-7; 67
10; -10
-21; -30
29; -16
-4; -10
-5; -11
-4; -13
-11; -17
-2; -5
-16; -1
17; -9
|
10; -10
29; -16
-5; -11
-11; -17
-16; -1

7; -23; 42; 27; -10; -2; -10; 6; -28; -1; -13; -34; -6
6; 1; 20; 22; -22; -9; 2; 3; 15; 1; 3; -43; -21
9; 24; 32; 2; 3; 5; -6; 27; 37; 2; -27; -38; -65
-2; 10; 27; 2; 40; 10; -7; -9; -36; 6; -30; -22; 1
-7; -7; 22; -5; 33; 9; -12; -5; -59; 1; -32; -16; 20
16; -34; 48; -9; -15; 1; -12; 23; 19; 0; 0; 63; -7
|
6; 1; 20; 22; -22; -9; 2; 3; 15; 1; 3; -43; -21
-2; 10; 27; 2; 40; 10; -7; -9; -36; 6; -30; -22; 1
16; -34; 48; -9; -15; 1; -12; 23; 19; 0; 0; 63; -7

12; 43; -32; 11; 27; 3; 3
19; 42; -54; 12; 25; -39; 31
-12; -46; 5; -18; -14; -21; 7
9; 20; 30; -21; 6; 68; -43
-10; -12; -20; 43; -11; -55; 50
|
19; 42; -54; 12; 25; -39; 31
9; 20; 30; -21; 6; 68; -43

3; -2; 24; -3; 38; -35; 12
17; -11; 16; 29; -37; -6; -9
-8; -49; -7; 10; -51; 31; -25
5; 27; 6; 2; -37; -12; 17
-10; 18; -27; -16; -24; 8; -1
-5; 3; -22; -2; 40; 37; -15
-25; 16; -29; -62; 46; -34; 24
-2; 41; -2; -29; 61; -39; 25
|
17; -11; 16; 29; -37; -6; -9
5; 27; 6; 2; -37; -12; 17
-5; 3; -22; -2; 40; 37; -15
-2; 41; -2; -29; 61; -39; 25

-36; -36; -31; -27; -38; -6; 63; -13
0; 22; -26; -81; 2; -31; -18; -27
35; -52; -20; 24; 42; -14; 42; 70
|
0; 22; -26; -81; 2; -31; -18; -27

62; 65; 3; 63; 61
0; 61; 3; 1; 1
62; 60; 0; 60; 63
|
0; 61; 3; 1; 1

-17; -37; -19; -26; -4; -2; 0; 10
1; -10; -27; -27; 37; -15; -31; 14
-24; 15; 12; 69; -50; 4; -17; -16
23; 20; -11; 18; 19; -13; 19; -11
|
1; -10; -27; -27; 37; -15; -31; 14
23; 20; -11; 18; 19; -13; 19; -11
